Here is a tiny trained network, its code and every weight. The questions are about switching its units off for an input and a class, where a switched-off unit gives its printed mean instead of its output.

import numpy as np


def w(rows, s, z=0):
    codes = np.array(rows[::2]) - 128.0
    scale = np.full(codes.shape[1], s)
    scale[-1] = z or s
    return codes * scale


def f(y):
    return np.maximum(y, 0)


def log_softmax(a):
    a = a - a.max(-1, keepdims=True)
    return a - np.log(np.exp(a).sum(-1, keepdims=True))


def net(x, mask):
    res = np.array(x, float).reshape(1, 8) / 4 @ E
    y = f(res @ A[0][:, :-1].T + A[0][:, -1])
    res = res + np.where(mask, y, B[0][:, -1]) @ B[0][:, :-1]
    return log_softmax(res[-1] @ U[:, :-1].T + U[:, -1])


A, B = {}, {}
E = w([
[229,180,209,89,95,192,32,58],'x0',
[154,158,102,50,114,98,106,241],'x1',
[126,126,130,128,126,130,130,127],'x2',
[120,146,132,118,118,139,138,125],'x3',
[123,139,131,126,124,131,132,124],'x4',
[25,64,77,132,38,158,24,122],'x5',
[154,36,241,151,2,24,194,138],'x6',
[129,129,131,129,124,127,132,127],'x7',
],0.0082)
A[0] = w([
[78,81,115,144,111,81,217,167,43],'N1',
[182,132,139,74,34,70,125,249,19],'N2',
[111,72,188,183,94,120,185,30,3],'N3',
[91,89,121,137,18,120,77,135,18],'N4',
[222,124,194,114,58,154,76,105,43],'N5',
[227,127,157,139,145,96,214,137,56],'N6',
],0.022,0.0043)
B[0] = w([
[87,122,54,150,116,77,189,160,248],'N1',
[203,140,90,151,149,175,87,84,251],'N2',
[197,145,83,140,153,177,84,95,236],'N3',
[68,146,253,64,147,136,121,150,227],'N4',
[79,111,36,158,118,67,203,173,243],'N5',
[44,134,239,72,125,144,98,141,233],'N6',
],0.016,0.02)
U = w([
[99,47,104,172,61,19,241,173,89],'0',
[91,91,253,64,92,121,150,156,82],'1',
[210,118,94,145,140,196,112,91,247],'2',
[145,168,60,107,197,218,115,134,93],'3',
],0.0063,0.014)

Each question gives the input, the list of numbers given to net, and the class t.
The units are the neurons (one row each of A and B). Each row of codes is followed by its name. A weight is (code - 128) times the scale printed after its matrix; where a second scale follows, it is the last column's (A, B and U).
mask holds one flag per neuron, in row order. A switched-off neuron (its flag False) gives its mean, the last column of its row in B, instead of its output. The means were averaged over made-up inputs and are rounded, as every weight is.
A unit's drop is (log p(t) with every unit on - log p(t) with that unit switched off) / (log p(t) with every unit on - log p(t) with every unit switched off).
The circuit of an input: a set's keep is (log p(t) with only the set's units on - log p(t) with every unit switched off) / (log p(t) with every unit on - log p(t) with every unit switched off). Starting from all 6 units, units are removed one at a time, each time the one whose removal leaves the highest keep (on an exact tie, the one counted first), for as long as the keep stays at least 0.8.
circuit, biggest first: the units of the circuit, biggest drop first
unit that matters most: the unit with the biggest drop
top k neurons: the k neurons with the biggest drops, biggest first
input [4,0,-7,6,6,2,7,-7], class 3: circuit, biggest first => N3; N2; N5; N4
input [0,4,0,5,-8,8,0,-8], class 1: circuit, biggest first => N4
input [4,-5,2,-4,-5,3,6,-3], class 3: top 3 neurons => N3; N1; N5
input [-6,-8,-8,8,-7,-5,2,5], class 2: top 3 neurons => N3; N5; N4
input [3,-4,1,4,-5,8,-7,-5], class 1: top 3 neurons => N2; N3; N4
input [-1,-7,8,7,-7,8,5,-7], class 1: top 2 neurons => N4; N2
input [-5,-3,1,7,-1,0,7,-8], class 3: circuit, biggest first => N3; N5; N1
input [-2,0,-4,-4,0,5,8,-3], class 3: circuit, biggest first => N3; N2; N4; N1
input [-2,3,7,-4,2,-2,7,0], class 3: circuit, biggest first => N2; N6
input [-4,5,7,3,-2,4,8,-1], class 3: circuit, biggest first => N2; N4
input [6,5,3,-1,-2,-2,1,-8], class 0: top 2 neurons => N5; N3
input [-1,3,-5,8,6,0,2,-3], class 2: circuit, biggest first => N5; N6
input [-4,4,0,-6,-1,2,-4,5], class 0: top 4 neurons => N2; N3; N6; N4
input [-4,-7,-2,8,4,2,0,-5], class 2: unit that matters most => N3
input [5,-5,-1,-3,5,3,-4,-4], class 0: top 3 neurons => N2; N3; N5
input [2,5,2,-8,-5,2,7,-2], class 3: top 2 neurons => N2; N4
input [2,5,3,-3,6,-1,-4,-2], class 2: top 2 neurons => N6; N4
input [-3,-4,-2,-6,5,-5,7,6], class 3: circuit, biggest first => N3; N4; N6
input [-2,-3,7,-2,-4,6,7,-2], class 3: top 2 neurons => N3; N6
input [4,2,-7,0,-7,3,6,3], class 3: top 2 neurons => N2; N5
input [4,-4,7,4,8,-8,-7,6], class 1: top 3 neurons => N2; N3; N6
input [2,8,2,7,6,-2,-1,3], class 2: unit that matters most => N2
input [-1,-4,6,3,-7,-3,-3,3], class 2: circuit, biggest first => N4; N5
input [-1,-7,5,-3,1,5,8,-7], class 3: circuit, biggest first => N3; N4
